Each row is followed by its class.
[ 14  -7 -14 -10   9 -27 -20 -15   5 -26  33 -10  19 -68 -10 -16  15  20
 -31   6 -10 -49  47 -42   6 -48  -5 -60  31  -4   0  37 -24  36  33 -61
  32 -52  35   4 -39] -> k_919
[-32 -45   6  23  40  35  19  -2  -1   2  -6  29 -43  58  -3   9   7  10
  12 -24 -20  15 -20  23  -9  20   9  72 -24  -1   9 -29  22 -21 -16  53
 -61   9  -8  17  11] -> k_919
[ 13  47 -30 -11  -7 -69 -24  -8  -2  30 -14 -36  23 -39   4  -5   7  14
   1  22  -4 -25   1 -18  16 -11  -5 -45  17  -7 -35  19  -8  25 -12 -32
  43   4 -12 -36   9] -> k_984
[ 13  23  13   8  -8   4   6 -34   3   8 -22 -28  22 -51 -10 -15   5   3
   5  -4   5   8  29 -18  29 -18 -23  -9  29   5  19  26   4  -7  76 -49
  -2 -15   3   4  -9] -> k_69
[ 15  12   6   4 -25   5   0  18   9  22 -12 -12  -2  36  -1  -6  -8  -3
   5   7  -3 -27 -47 -19   9  -5  -7 -12  -5   3 -10  13 -17  -5 -23  20
  19  34 -17  -9   6] -> k_799
[  6   8  -3 -15 -28  29  20  10 -10  27 -14 -33  24 -17  -4  16   3 -12
  -1  22  20  17  38  -5   7   5  10 -55   7  18   3 -24   5 -29   9 -11
  37 -12  52 -28 -31] -> k_919
[  0  23  -1 -14 -21  24  18  25 -11  36 -12 -10  -1  14 -10  21 -19  -6
   7  28  17  18  24  12  -3  12  20 -16 -31  14 -21 -33  11 -21 -45  38
  32  27  25 -14   4] -> k_208
[ 10 -16  18   2   2  38   7   9   2  13 -11  49 -19 -19 -32  11 -23  12
  -9  -2 -14 -11   9  -2 -35 -18  -4  13 -17 -30  10  -5   9   0  -8  12
  13  21  57  97 -19] -> k_842
[  8  45 -20 -40  -8 -35  -4  15   1  12  -6 -34  30 -60   7  19  -9  -2
   3  18  19  -6  51 -12 -21 -19   8 -18 -17   4 -15   6 -12  18 -19 -60
  81  -5   9  -9   5] -> k_69
[ -7 -12 -12  24  19 -30   6 -26  -5  35   9 -13 -17  12  22 -27  18  24
   4 -28 -41  19 -57  12  36  32   1   4  18  -7 -13 -17  17  -2  -6   6
 -48 -29 -13 -16   6] -> k_247
[-22 -14   3   1  16  -1  21  -8  12  -4  -3  -5  22  44   6  -4  -3   2
  11 -27 -29 -14 -21  -7   6   9 -15   6   7   4   9   2 -12  -6  53  -7
 -52 -21 -31 -14  14] -> k_799
[  2   8 -19 -11 -29  25  15  11  15 -10  -4 -62  31 -10  22 -15   7 -34
  -3  -3  26 -11  31 -38   1 -30 -16 -38  28  17  49  30 -37  -9  51 -24
  49 -11 -14 -56 -13] -> k_247
[ 19  45  20  18   3 -43 -26 -30   0  19 -18  25 -15 -65   0 -11 -13  16
  11  11   5   1 -12   7   1  15  -4   5   7 -10 -19   7  13  14 -12 -11
  18  31 -13  45   3] -> k_247
[-12   0  18 -18  -8  49  40  18 -14  34 -18  -4 -25  -1  -3   9 -36 -20
  24   5  23  62   7  32 -31  26   4  60 -48  15  11 -36   5 -50 -36  15
   4  38   0  18  41] -> k_247
[ 13  45   6  -8  -1 -41  -6   1  20   7 -17  -8   4   6  -2  -4   3   2
  20   0  -1 -17 -44  -1   3  -8 -26  33   3  -5 -24  36  -5  24 -20 -16
  19  27 -64  -7  29] -> k_842
[-16 -27   9  -8  21  25  27 -11  14 -18   5  30   8 -23   5  17 -25  -2
   1 -27 -35  -3  25   8 -37 -11 -25  33  -3 -26  32   1 -10  -9  54 -15
 -43  -7   3  46  23] -> k_799
[ -4  27 -23 -10  25 -71  -4  -2 -18  41 -14 -24   1 -40  32   2 -20  16
   4 -11 -18  14 -27  13 -17  33   9  28 -35  -8 -35 -43  -3   3 -77 -39
  34   8  -4  -8  34] -> k_984
[-16 -14  19  20   9  60  25   4   4  41 -19  41 -24  59 -29   4  -9  -2
  21  -9 -24  22 -15  44   7  34 -19  30 -40 -20  17 -39  22 -49  -4  50
 -70  46  18  64  23] -> k_260
[ 12  18  -1   9 -28   9  -2  19  16  -1  -2  -8   8  45  18   2  -1 -13
  -1   5   4 -24 -42 -15   4   1  -5 -43  11   5 -11  21 -15  -1 -12  36
  30  26 -29 -40  -7] -> k_799
[ 25  63 -18 -10 -14 -78 -36  -1   0  12 -12 -31  33 -26  22   5   4  19
 -10  17   2 -49 -24 -14  28  -5   9 -69  20   7 -55   0   2  43 -45 -17
  56  -1  -1 -37 -21] -> k_208
[ -4 -62  15  19   4  60  21 -18 -20  12   3  11 -22  29 -12   2   0   5
   1  -6 -20  26   2   3  19  15   7  15  13  -4  32 -17  33 -32  26  49
 -64  -5  51   2 -16] -> k_984
[  1   7 -16 -13 -33  25  16  42  18  -2  -2 -49  16  55  25  14  -2 -25
   7   9  16 -21 -14 -19  12 -11 -10  -9   4  24  -6  22 -22  -1 -36  44
  49  14 -26 -74  -7] -> k_208
[  6  34  21  11  19 -29  -3 -20  18  37 -13  54 -12  12 -32  -7  -3  21
  19   1 -32 -12 -35  30  14   9 -23  29 -34 -31 -39   5  -1  11 -33  12
 -35  41 -25  56  36] -> k_876
[-15  -4 -12   4  31 -31   8 -24  -8   1  -6 -14   6 -16   5 -15   3  13
  -2 -20 -17  -4  -6   8  13  -7   6  -4  24  -6   1 -16  11   3  21 -24
 -26 -41  10   1  -6] -> k_260
[ -4   8   0  -6   5   3  -9 -11  15 -21  -1  -6  27 -70 -12   7  -4  -8
  -8  12  35 -28  96 -28 -29 -44  -3 -45  22   7  29  15  -4   8  69 -41
  39 -26  43  40 -33] -> k_69
[-27 -35 -42 -26  33 -11  50   7  -2 -22  25 -25  27   1  11   9   8 -10
  -2 -24 -34 -13  57  -5 -35 -20   0   9 -19  -9  26 -18 -31   3  35 -30
  -6 -49   3 -33  14] -> k_128
[-25 -91   2  17  39  49  11 -11  15 -58  51  48 -13  61 -17  -1   9  -1
 -12 -25 -42 -34  15   4  -6 -18 -29  36   2 -14  33  25 -14  16  34  29
 -97 -36  -4   7  10] -> k_97
[  5 -28  13   9 -24  33  12  -9  16  -3  25  -8  16  44 -22  -5  24 -15
  19   9  -2 -15  -7  -7  32  -3 -33 -10  22   3  18  33 -15  -3  40  23
 -36 -17 -19 -40  -7] -> k_128
[ 10 -26  -3  20   0  17 -24 -11 -23  12   2   9 -18   2  -4   5  13  16
  -6   8  -5  22  -7  18  12  13  28 -21  -1   1 -14 -15  33  -3  -8  48
 -27  -8  40   0 -35] -> k_128
[ -3 -25  -4 -11  22  -8 -20  -5   0  -1   8  32  17 -26 -25  10  -3  26
 -19  -2 -29 -27  35  -6  -2  -9  11 -25   3 -11  -3 -10  16  20  35 -26
 -19 -32  56  67 -16] -> k_316
[  25   42   -1  -10   -4  -50  -20  -13  -33   28  -18    5  -15 -112
   30    3  -34   23  -14    2   10   35    0   14  -49   15   25   11
  -18  -24  -29  -35    5   -3  -62  -40   73   20   31   45    4] -> k_984
[  6  22   9   3  -3   8  24 -16  -3  34 -24  -4   0 -17  -1 -12 -19   5
  12  -9 -13  18   8   0  18  11   1  13  -7   0  16 -17   9 -16  18   0
 -15  24   8  10  -1] -> k_247
[  4 -36  -3   6 -23  81  26  20   6  -6   5 -32  18  44 -11   7   1  -5
  -9  -5  -5  -8  17 -29  18 -10  -4 -30   3  18  31   8   0 -20  29  50
  -4  -6  47 -14 -48] -> k_208
[-13 -11 -17  22  -5  -2  31 -29   6  15   6 -57  25  36   4 -37  35 -14
  17  -5  -7  16  -4 -16  43  15 -22 -24  38   8  26  20 -22 -20  67   7
 -29 -36 -34 -99   3] -> k_984
[ 25  56  21  30 -36  -5  -3 -26 -13  81 -51 -23  -2  -8  -6 -24  11   5
  24   8  -2  46 -57  16  65  35  -8 -18  25  -2  -8  -7  24 -35   7  26
  -8  48 -11 -28   2] -> k_316
[-13   1  15  26  19  26  32 -28  -5  28 -23  -1 -21  -5  -5 -30  -8  -5
  18 -28 -12  68  -3  21   5  33 -14  62 -13  -7  38 -25  -2 -47  26   4
 -35  11 -12  21  29] -> k_247
[  6 -10  -9  -8   9   7 -14  11  13  -1  13  23   8   7 -31  17   4  18
 -10  10 -20 -40  10  -2 -11 -20  -3  -8  -6 -15 -13  17  -4  21 -17  21
  12   2  31  42  -1] -> k_316
[ -3  25  -6   4  11 -34 -23 -16   4   2  11  32   4 -31 -16  10  13  17
   3  15 -21  -9   5   9  -4  -3 -19 -13   4 -40 -15  18  -2  28  -1 -21
 -12   4 -20   7  20] -> k_842
[  7  34  28   2 -24  11   7 -18 -16  36 -18 -31   0 -80   6   1 -11  -7
   4  23  45  78  26   6 -12  16  23 -15   3  12  -7 -17   4 -51  20 -27
  32  -1  18   6  -1] -> k_799
[-16 -14  12   7  19  -6  10 -25  -8  14  -5   2 -17 -20  27 -14 -11  -9
  10 -19   3  27   1   3 -14  10 -14  65  -7  -8  16  -3 -18 -15   8 -20
 -14  -7 -31 -13  28] -> k_984
[-16 -12  -9  -9  35 -27   0  -9  -4 -13  14   3 -16 -41  26  10 -13   2
 -14 -18  -9   3  25  11 -30 -17   4  35  -5 -11  -3 -13 -13  10 -28 -36
   2 -29   0   1  21] -> k_97
[ 18  28   1  -9   1 -33 -20   8   1  43 -21  30 -21   0 -19  22  -3  37
  11  18 -29 -25 -46  21  17  21  -2   4 -29 -19 -58  -6  25  22 -78  15
  10  41   9  47  10] -> k_919
[ 24  28   5  28 -14 -10 -27 -14 -10  49 -12 -16 -14  -5   0  -1  13  17
  -3  17   7  20 -27   5  43   7  20 -26   6   8 -30  -9  32  -6 -40  31
   7  14  24  -6 -24] -> k_876
[-14 -42 -45 -10  11 -17   8  20  -5 -12  29 -36  -2  53  18 -21  19   2
 -10  -4 -21 -19 -22  -8  24 -11  16 -10  17  -2   0   3 -14  17 -30  14
  -1 -55   0 -59  -9] -> k_260
[  1  21 -22   2  -9 -30  20  -2   9  17 -20 -48   7 -15  39 -42   6 -19
   8 -27  -3  20 -24 -13  22 -12 -10  22  24  -3  12  19 -34  -5  14 -18
  33  -8 -47 -68   3] -> k_316
[ -3 -19 -11  19  -2 -12  10 -15   9   3   4 -17   1  43  -3 -17  22  20
   4 -12 -44 -22 -33 -17  52   5  -9 -25  48 -12  13  24   4  12  35  26
 -52 -17 -18 -41 -13] -> k_97
[ -5 -37  13   1  -9  50  41  -1  -1   1   6 -33  -8  25   0   4  -4  -8
   3  -8  -1  20  10  -9   4   8  16  23  10  14  32 -12   3 -30  16   9
 -18 -24  24 -24 -16] -> k_97
[ 12 -19  43  13 -10  80  22 -10 -10  41 -29  34 -27 -19 -19  30 -34  10
  -7  -9  -6  33   3  20 -21   7   3  47 -24 -16  19 -41  36 -43 -14  30
 -32  43  65  92  -1] -> k_97
[-29  -8   5  -1  32  -1  51 -26   9   4   0   9  -9 -29   2 -26  -6  -9
  26 -33 -28  35  30  17  -8   9 -29  48  -6 -20  41  -3 -27 -24  58 -31
 -41 -12 -26  17  33] -> k_247
[ -1  19  21 -13   7  26   5  22   3  15 -24  16 -16  26  -9  33 -31   4
   3  12  13  -8   3   1 -18   0  11  35 -40  13 -14 -15  17  -8 -60  54
  23  56   6  33  20] -> k_208
[ -4   2   6  10  -3  15   5 -26   5  21   2   6  17 -27  -9 -11   5  -3
  -2  -5  -5  23  37   7  10   4 -16 -23  27  -7  22  -6   3 -23  65  -6
 -24 -25  24  11  -3] -> k_316
[-25 -82  27  32  12  86  39 -21   7 -17  18  29 -16  58 -22 -15  -4 -10
   8 -30 -20   7   9 -14   5 -10 -34  60  19  -3  57  20  -5 -32  77  41
 -91 -15  -4   4   1] -> k_984
[-19 -52  14  28   2  58  43 -36  -4   9  10  -1   6  -7 -12 -23  12  -9
   9 -30 -20  64  18  10  14  18 -23  31  12 -13  59 -11  -6 -46  93   0
 -77 -38   1  -4   5] -> k_128
[ -9 -37  38  21 -22  87  37  -2  11   3  -1  31 -28  35 -30   5 -17 -17
  20  -4  -7  20  -4   9   7   2 -34  48   2 -16  40  18  -8 -34  22  38
 -49  29 -12  12  13] -> k_97
[ 10  19  20   9  -4   5 -14 -37   8  -6   9  -5  14 -88 -11  -7  -3 -10
  -1   8  20  28  50  -1  -8 -17 -29   2  15  -7  19  26 -14 -11  50 -58
   6 -23   7  26   3] -> k_876
[ 10   1  -1  29 -34  43  20   3  -4  44 -32 -30   1  46   8 -15   2 -14
   8  -3   4  10 -33 -11  16  17  -3 -17   5   9  15 -10   8 -37  13  47
   2  41  -2 -38 -12] -> k_984
[  6   7  -5   9 -10  -6  28   6  22   0  -4 -30  -1  40   8 -27   8  -6
  11 -17 -10 -14 -24 -25  40 -11 -17  13  21   8  10  28 -17   5   7  30
  16   4 -40 -42  -7] -> k_208
[ 26  46   9  39 -21 -21 -14 -22   5  37 -35  -2 -18 -10  -1 -32  23  17
  17 -11   4  18 -66   1  32  11  -7   7  21 -10 -16  15  17  -1  -8  26
  11  44 -38  -4 -26] -> k_919
[  35   70  -21    0  -36  -61  -54    6   -1   29  -24  -33   33    9
    9    3   27   17   -3   46   30  -73  -14  -26   39  -17   25 -114
   23   16  -40   15   15   47  -30   23   61   32    3  -50  -40] -> k_69
[-20 -13  -7 -25  26  22  20  28  30 -19   0  32 -14  25 -17  25 -24   6
  10  -7 -18 -52  27   7 -40 -32 -20  52 -48 -17   9  19 -16  16 -16  12
  -2  30 -16  61  43] -> k_69
[ -6  24 -28 -20  -5 -20  20  23   4  22 -19 -51  30  13  25  13  -4 -15
  12  -3   1  -9  11   4   1   3   8  -3  -5  23  -3 -18 -10  -3 -10  -5
  40  -2  -6 -51   6] -> k_316
[ -9  43 -33 -15  17 -71  -5   2 -15  22 -25 -34  16 -26  31 -24  -6  -3
  -1 -12   0   3 -17   1  -7  -2  13 -13   5  -6 -13 -23 -11   7 -33 -38
  42  -7 -20 -36  12] -> k_260
[ -6  27 -31 -25   0 -22  18  11  14  10   2 -61  37  -7  28   4  19 -23
   4  -1   7   4  29 -12   1 -19  -4 -19  -5   3  14   6 -30  -3  -2 -26
  36 -11 -18 -67  13] -> k_876
[  5  40 -29 -22  -4 -58 -39  24  -1   6   9 -33  18  -5  15  24   7   0
  -6  41  29 -38  21 -10  -3 -23  31 -40 -18  19 -56   2 -15  35 -75 -17
  70 -11  -1 -48  -7] -> k_876
[ -2 -14  24  10  12  18  18 -14  -4  42 -19  24 -17  23 -15  -8 -11  13
  14 -15 -29  21 -35  22  13  28  -7  50 -11  -2  -9 -12  21 -21   8  23
 -48  11   1  37  22] -> k_316
[ 16   6  -7   2 -22  10 -24   7  -3   4 -10   0   8 -34   9  20 -20  11
 -20  12   1 -19  18  -9   1  -8  18 -50   4  -9  -9  -4   0  16 -25   0
  39   1  54  12 -49] -> k_97
[ 11  37   3   4 -19   3   6  -4   2   4 -19 -39  30 -51  22 -11  -4 -31
  -5  -6  38  44  39 -10 -14 -15   2   4   7  17  24  -7 -13 -27  26 -37
  48   4  -5 -17  -8] -> k_876
[ -1  35 -16  20   5 -45 -26  -1  18  30 -30 -22  -7  65  12 -12  27  -1
  21  11  15 -37 -46  12  24  12   6 -12   9  14 -30   2   3  12 -25  61
   8  21 -42 -41   6] -> k_316
[ -5  11  -7  13 -10  19  -2  12 -17  49 -20 -14  -1  26   2   5  -4   0
   1  12  16  25  -7   8   7  27  28 -26 -15  27  -5 -46  33 -24 -25  42
   2  27  16  -8   3] -> k_247
[-22 -18 -15 -21  47   4  12  14  35 -21  13  38 -24   1 -14  14 -13   4
   5 -17 -28 -25  19  26 -40 -21 -20  61 -41 -37  11  13 -24  13 -30  16
  -4  13  -5  61  48] -> k_316
[-19  22  -1 -10  27 -11  17 -10  -3  15 -26 -19  17 -44  37  -7 -21 -11
  -1 -32   0  16  24  16 -37  -1   0  33 -15  -5  20 -34 -22 -24  13 -55
  13 -11   3  20  11] -> k_260
[ -5  -6 -11  -3   0   0  -7  -5  32 -26  26  -6  23  -4 -31  -3  27  -5
   9   3   6 -31  39 -25  12 -33 -32 -42  15 -12  22  51 -34  22  58 -13
  10 -27 -16  -8 -17] -> k_128
[ 25  21   4  28 -33  15  -9 -12 -29  71 -43 -36 -10  -7  14 -10  23   8
  -1   7   5  49 -36   0  57  30  21 -45  27  14  -2 -25  43 -32  -6  33
  13  22  31 -39 -39] -> k_919
[  4   2   6 -20  -7  10  15  11  -6  16  13   0  -3  -2 -22  18  -9   2
   1  21   6   5  12   5   9 -11  -3  -1 -10   3 -16  -5   6   0 -42  18
  17   5  15  -3  21] -> k_208
[-23  -7 -41   4  -7 -46  18 -13   4  10  12 -61  34   3  17 -40  26   3
   2   3  -9  -2  21 -42  35  -4  13 -85  75  11  17  19  -7  15  85  -9
  -3 -84 -11 -99 -45] -> k_842
[  2  12  -3  -1 -18  -4   7  16  32  17   1   6  12  86 -23   1  26  -1
  25  11 -13 -59 -41 -14  32  -6 -29 -31  -3 -12  -7  36 -23  19  -4  55
  -6  39 -55 -31  12] -> k_128
[ 16 -17  -8  22 -16  22 -10   0  22 -12  13  -9   7  43  -5 -17  23   4
   1  -8 -23 -40 -39 -17  40  -8 -28 -26  27  -4  16  43 -13  18  17  28
 -16   2 -10 -13 -22] -> k_247
[ 20  18 -19  -1 -33   9   5  21  -3  29 -14 -55  19  39  32  -4  10 -15
  -6   6   1  -3 -32 -11  30  -1  13 -39   2  21  -8   4  -7  -6 -30  23
  38  11  -2 -74 -17] -> k_876
[-29 -20 -21 -17  19  12  39  12   8  16  11 -15   3  42   4 -10   2 -12
  16  -2 -27  10  15  12   6  17  -4  10 -30   3   8  -7 -25 -14  -3  10
 -28  -8 -15 -40  32] -> k_247
[  21   -7   11   49  -25   14   -8  -18  -20   54  -13   14  -26   65
    3  -10   25   19   12   -6  -39    8 -101   13   85   36   -6   -7
   35    5  -16   -5   58    0  -23   74  -68   36  -27  -60  -13] -> k_919
[ -4 -37  -2   9   4  35   8  -5  17  -9  24  16  -1  52 -20  -8  19   2
   5   0 -28 -10 -15   6  24   5 -26   6   7 -13  14  23  -6   2  11  35
 -53  -6  -5  -1  13] -> k_247
[ 24  -2  21   8 -27  61  15   8  21  11 -13  17  -2  -6 -33   2 -11  -5
   2  -2 -10  -2  -5  -9  13 -20 -30  30  -3 -17  25  35  -6 -11  14  18
  17  43   9  47   3] -> k_316
[ 11  29 -21 -23 -17 -26   1  16  12  -4  -4 -52  36 -31  28   6  -7 -12
  -7   3  19 -18  18 -19  -6 -17  13 -67   9  14  -1   0 -20   7   6 -26
  67 -16  19 -29 -30] -> k_799
[ 12 -16  23   1 -43  74  22  23  18   6   4  -8   8  49 -24  -3   8 -16
  10   6   9   5 -13 -24  18 -17 -21   9   7   7  29  42  -6 -14  29  26
  -6  26 -22 -13  -9] -> k_842
[ -8   0 -17  10   1 -16 -12  -7   8   7  17 -23  12  21  -9 -16  24  -1
   4  15  -8 -16 -12   9  47   1 -17 -40  25  -2  -7  16  -8   7   4  -6
 -19 -31 -13 -40   9] -> k_260
